Bofo: [159 104 100 109]
kup: [ 98 115  83  81]
famet: [147 145 119 104]
Did: [150 126 119  97]
sep: [166 128  88 129]
Povem: [ 98 115  77  83]
fugo: [166 118  73 128]
fuz: [118 117  93 129]
Bop: [107 148 115  72]
Rap: [118 117  93  82]
Zate: [144 148  82  72]
Sinim: [163 104  83 109]
which: [107 148 115  72]  Bop
which: [144 148  82  72]  Zate
which: [150 126 119  97]  Did
which: [159 104 100 109]  Bofo

Tugu: [162  85 167  95]
dat: [162  91 167  95]
vulob: [162  92 183  90]
sipaf: [169  86 164  77]
nem: [161 112 163  68]
which: [162  85 167  95]  Tugu
which: [161 112 163  68]  nem

Buz: [140 107 137 112 161 119 111 171 101  59 129 149 168 174 122 150 129 172
 149]
laros: [123 168 130 115  94  96 101 121 152 159 163 150 133 134  98 146  99 137
 105]
ganaf: [141 148 142 115 127  96  97 141 137 118 154 150 146 153 101 150 108 152
 131]
Lipo: [ 86 146  98  95  84 117 115 152 117 122 156 168 165 156 111 156 104 167
  80]
which: [140 107 137 112 161 119 111 171 101  59 129 149 168 174 122 150 129 172
 149]  Buz
which: [123 168 130 115  94  96 101 121 152 159 163 150 133 134  98 146  99 137
 105]  laros

Kemak: [115 108 139 129]
mobe: [ 88 171 160 140]
gaf: [139 112 158 127]
Zizus: [ 88 171 160  63]
guv: [139 108 158 127]
which: [ 88 171 160  63]  Zizus
which: [139 112 158 127]  gaf

Gonu: [165 115 158 124]
roso: [161 105  97 140]
gedan: [181 110 144 132]
which: [165 115 158 124]  Gonu
which: [161 105  97 140]  roso
which: [181 110 144 132]  gedan

Gasof: [128 133 128 134 133 128 137 129 136 135 128 132]
Sozam: [145  94 137 106 154 150  72 161 100  91 131  97]
Zoma: [121 140 124 141 128 120 147 118 137 145 125 145]
Fab: [137 120 139 104 101 130 173 128 162 133 145  89]
Meber: [145 101 140 110 143 145 116 152 130 103 140  91]
zoz: [131 141 128 152 130 132  99 133 108 116 127 154]
which: [131 141 128 152 130 132  99 133 108 116 127 154]  zoz
which: [145  94 137 106 154 150  72 161 100  91 131  97]  Sozam

rudol: [ 93 132 127 139 120 132 126 150 135 108 139 102 134 131 129  90 122 131
 124 119 132 115 143 112 102  97  71 128 122]
fef: [114 125 128 133 133 121 122 128 136 116 131 123 130 131 118 115 123 134
 136 132 132 127 137 125 114 108 102 129 129]
Nadip: [120 118 136 116 125 111 115 106 131 115 134 139 132 128 103 124 114 135
 139 139 124 143 126 136 110 109 101 131 126]
divag: [137 126 129 125 131 125 128 121 127 132 125 136 127 128 126 138 129 128
 131 132 127 132 124 133 134 134 141 128 130]
which: [137 126 129 125 131 125 128 121 127 132 125 136 127 128 126 138 129 128
 131 132 127 132 124 133 134 134 141 128 130]  divag
which: [114 125 128 133 133 121 122 128 136 116 131 123 130 131 118 115 123 134
 136 132 132 127 137 125 114 108 102 129 129]  fef
which: [120 118 136 116 125 111 115 106 131 115 134 139 132 128 103 124 114 135
 139 139 124 143 126 136 110 109 101 131 126]  Nadip
which: [ 93 132 127 139 120 132 126 150 135 108 139 102 134 131 129  90 122 131
 124 119 132 115 143 112 102  97  71 128 122]  rudol

kita: [137 126 166 108  98 114]
maf: [ 83 172 109 147 139 156]
tebe: [148 112 116  98 116 162]
fus: [152 134 122 158 163  81]
pofi: [139  71 106 139 142 105]
which: [137 126 166 108  98 114]  kita
which: [148 112 116  98 116 162]  tebe

miga: [104 109 147 137 101 123  71 135 133 120 141  99 156 124 133 141 120 116
 138 100 178 131 153 143 153 119 184 107 163 131 123 150 166 163 146  91
 134 109 171 172 142 156 159 126 119]
Zaki: [111 113 147 134 110 124  67 139 134 125 136 102 156 129 132 142 125 123
 132 102 174 133 153 143 151 127 171 108 158 132 120 152 165 155 146  95
 136 109 168 161 134 152 157 127 116]
vidi: [ 99 104 144 139  92 125  68 133 132 116 145 102 154 118 135 139 116 110
 143 101 176 127 153 143 151 121 193 110 166 127 128 149 164 161 146  87
 131 106 170 173 147 157 159 127 121]
Dis: [ 98 104 146 140  89 126  67 133 132 115 147 103 157 118 135 140 115 109
 143 101 178 127 156 143 149 122 195 111 168 127 128 147 164 167 146  85
 130 108 170 178 149 157 161 127 123]
mitig: [ 99 104 144 139  92 125  68 133 132 116 145 102 154 118 135 139 116 110
 143 101 176 127 153 143 151 121 193 110 155 132 121 150 161 156 146  94
 136 111 165 168 135 152 154 128 116]
lize: [130 130 148 126 116 127 134 128 163 120 128 128 124 129 131 124 120 116
 138 123 136 125 125 155 124  97 123 145 128 131 126 118 126 134 150 129
 132 119 135 129 110 131 126 112 147]
bot: [ 99 104 144 139  92 125  68 133 132 116 145 102 154 118 135 139 116 110
 143 101 176 127 153 143 151 121 193 110 166 127 128 149 164 161 146  87
 131 106 134 173 147 157 159 127 121]
which: [ 98 104 146 140  89 126  67 133 132 115 147 103 157 118 135 140 115 109
 143 101 178 127 156 143 149 122 195 111 168 127 128 147 164 167 146  85
 130 108 170 178 149 157 161 127 123]  Dis
which: [ 99 104 144 139  92 125  68 133 132 116 145 102 154 118 135 139 116 110
 143 101 176 127 153 143 151 121 193 110 155 132 121 150 161 156 146  94
 136 111 165 168 135 152 154 128 116]  mitig
which: [130 130 148 126 116 127 134 128 163 120 128 128 124 129 131 124 120 116
 138 123 136 125 125 155 124  97 123 145 128 131 126 118 126 134 150 129
 132 119 135 129 110 131 126 112 147]  lize
which: [111 113 147 134 110 124  67 139 134 125 136 102 156 129 132 142 125 123
 132 102 174 133 153 143 151 127 171 108 158 132 120 152 165 155 146  95
 136 109 168 161 134 152 157 127 116]  Zaki
which: [ 99 104 144 139  92 125  68 133 132 116 145 102 154 118 135 139 116 110
 143 101 176 127 153 143 151 121 193 110 166 127 128 149 164 161 146  87
 131 106 170 173 147 157 159 127 121]  vidi

Bekar: [138 129 136 159 134  85 167 140 138  79 107]
gug: [145 148 132 113 110 153 113 117  95 170 112]
Tef: [128 132 146 117 132 125 136 168 129  75 115]
Lin: [147 177 158 106 140 153 142 170 117  84 100]
zige: [121 115  95 159 141 102 152 113 153 120 129]
which: [145 148 132 113 110 153 113 117  95 170 112]  gug
which: [121 115  95 159 141 102 152 113 153 120 129]  zige
which: [138 129 136 159 134  85 167 140 138  79 107]  Bekar

lese: [143 125 111 124]
Ras: [108 137 124 142]
tuzo: [ 81 192 130 187]
which: [ 81 192 130 187]  tuzo
which: [108 137 124 142]  Ras
which: [143 125 111 124]  lese

